data =
[[21,-64,-37,15,-7,5,-72,12,-30,14,1,-14,-76,40,31,33],
[-9,-12,-11,14,4,-2,14,-9,11,-20,18,6,-1,-21,-2,-4]]
Rows and columns are counted from 1.
(1, 1) -> 21
(1, 7) -> -72
(1, 11) -> 1
(2, 3) -> -11
(2, 12) -> 6
(1, 13) -> -76
(2, 15) -> -2
(2, 14) -> -21
(2, 1) -> -9
(1, 6) -> 5
(2, 7) -> 14
(1, 5) -> -7

a =
array([[-0.8,  0.0, -1.6, -1.0, -0.7, -2.5, -1.5, -2.4, -1.8, -1.9, -0.9],
       [-1.3, -0.3, -1.3, -1.0, -1.5,  0.1, -0.1,  1.6, -1.0, -1.5, -0.1],
       [-0.5, -0.6, -2.4, -0.8, -1.9, -1.5, -2.1, -1.6, -2.0, -1.1, -0.8],
       [-2.2, -2.1, -1.3, -0.8, -0.7, -1.5, -0.8, -2.4, -0.9, -1.3, -2.0],
       [-1.8, -2.1, -1.9, -0.7, -1.9, -0.8, -1.5, -1.4, -1.5, -0.4, -1.5],
       [-1.8, -1.2, -0.1, -2.0, -1.8, -0.9, -1.1,  0.2, -1.4,  0.3, -0.9],
       [-1.3, -0.4, -2.2, -0.9, -1.4, -1.1, -1.9, -2.4, -2.0, -0.8, -1.0],
       [-0.9, -2.5, -1.4, -0.7, -1.9, -1.9, -1.5, -0.9, -1.2, -0.9, -1.3],
       [-1.8, -1.8, -1.7, -0.5, -1.8, -2.3, -1.6, -2.0, -2.3, -1.2, -1.7],
       [-0.2, -0.4, -1.6, -1.0, -0.5, -0.9, -1.4, -1.7, -0.4, -1.4, -0.2],
       [-1.2, -1.8, -1.6, -0.6, -0.7, -0.9, -0.6, -1.1, -0.5, -1.8, -1.2]])
Rows and columns are counted from 1.
(1, 1) -> -0.8
(9, 9) -> -2.3
(3, 3) -> -2.4
(8, 8) -> -0.9
(7, 9) -> -2.0
(9, 10) -> -1.2
(7, 3) -> -2.2
(11, 10) -> -1.8
(5, 7) -> -1.5
(6, 3) -> -0.1
(3, 4) -> -0.8
(6, 1) -> -1.8
(7, 6) -> -1.1
(4, 8) -> -2.4
(8, 1) -> -0.9
(5, 5) -> -1.9
(2, 5) -> -1.5
(3, 6) -> -1.5
(9, 7) -> -1.6
(7, 4) -> -0.9
(9, 11) -> -1.7
(5, 2) -> -2.1
(1, 4) -> -1.0
(4, 7) -> -0.8
(8, 10) -> -0.9
(3, 5) -> -1.9
(2, 11) -> -0.1
(10, 4) -> -1.0
(2, 4) -> -1.0
(4, 3) -> -1.3
(4, 11) -> -2.0
(11, 11) -> -1.2
(1, 5) -> -0.7
(3, 11) -> -0.8
(2, 6) -> 0.1
(10, 3) -> -1.6
(4, 10) -> -1.3
(3, 9) -> -2.0

x =
[[ 0.02 -0.20  1.27  0.96  0.95 -1.41  1.56  2.06  0.37]
 [ 1.60 -0.51 -0.68  1.75  1.08  0.82 -1.32 -0.52 -0.36]
 [ 1.17  0.94  0.84  0.05  1.49 -0.02 -1.31 -1.80  0.43]
 [ 0.02  1.99  1.55 -0.50  0.46 -0.79  1.50  0.86  1.55]
 [-0.48 -0.11 -0.22  0.59 -0.87  0.45  1.94  2.46  0.33]
 [ 0.88  2.51  0.69 -0.59  0.47  0.53 -0.19 -1.07  1.51]
 [ 0.53 -0.36 -1.64  1.20 -0.89  1.98  0.18  0.98 -0.16]
 [ 1.01 -1.02 -0.48  2.35  0.76  0.07  0.37  1.78 -0.29]
 [ 0.07  0.44  0.29  1.07 -0.06 -0.28  1.98  2.63  0.79]
 [ 0.53  0.74 -0.77 -0.41 -0.45  1.94 -1.03 -1.52  0.16]
 [ 0.25 -1.28 -1.32  0.83 -0.49  1.70 -0.59  0.00 -0.90]
 [-0.64  1.62  1.26 -0.97 -0.31 -0.35  1.82  1.06  1.28]
 [ 1.88  1.05 -0.96  1.44  0.55  1.48 -1.00 -0.50  0.62]
 [-0.43  1.81  1.34 -0.82 -0.12 -0.45  1.78  1.04  1.41]
 [-0.79 -0.83 -0.34  0.41 -0.97  0.56  1.65  2.14 -0.20]
 [ 0.60 -1.46 -0.98  1.09  0.21  1.23 -1.05 -0.40 -1.01]]
Indices start at 1.
row 1 col 1 = 0.02
row 5 col 5 = -0.87
row 15 col 8 = 2.14
row 14 col 3 = 1.34
row 7 col 1 = 0.53
row 9 col 7 = 1.98
row 14 col 1 = -0.43
row 9 col 1 = 0.07
row 1 col 6 = -1.41
row 4 col 8 = 0.86
row 2 col 9 = -0.36
row 9 col 8 = 2.63
row 8 col 6 = 0.07
row 2 col 3 = -0.68
row 12 col 8 = 1.06
row 16 col 2 = -1.46
row 4 col 9 = 1.55
row 2 col 6 = 0.82
row 2 col 7 = -1.32
row 15 col 1 = -0.79
row 11 col 6 = 1.70
row 13 col 7 = -1.00
row 7 col 7 = 0.18
row 9 col 6 = -0.28
row 6 col 8 = -1.07
row 4 col 2 = 1.99
row 4 col 4 = -0.50
row 6 col 9 = 1.51
row 6 col 4 = -0.59
row 2 col 2 = -0.51
row 8 col 9 = -0.29
row 12 col 7 = 1.82
row 10 col 2 = 0.74
row 11 col 5 = -0.49
row 8 col 1 = 1.01
row 8 col 7 = 0.37
row 12 col 4 = -0.97
row 10 col 5 = -0.45
row 6 col 1 = 0.88

grid =
2.433	-0.472	-10.703	8.858	-17.034	-2.553	25.058	1.870	-13.134	0.006	-9.778	-14.417
-0.246	-4.562	-19.298	-6.517	-21.749	-7.269	-1.831	-17.381	-17.642	8.646	-15.095	-20.734
Rows and columns are counted from 1.
(1, 1)	2.433
(1, 4)	8.858
(1, 7)	25.058
(2, 9)	-17.642
(2, 2)	-4.562
(2, 1)	-0.246
(2, 12)	-20.734
(2, 5)	-21.749
(1, 8)	1.870
(1, 6)	-2.553
(2, 8)	-17.381
(1, 9)	-13.134
(1, 10)	0.006
(1, 11)	-9.778
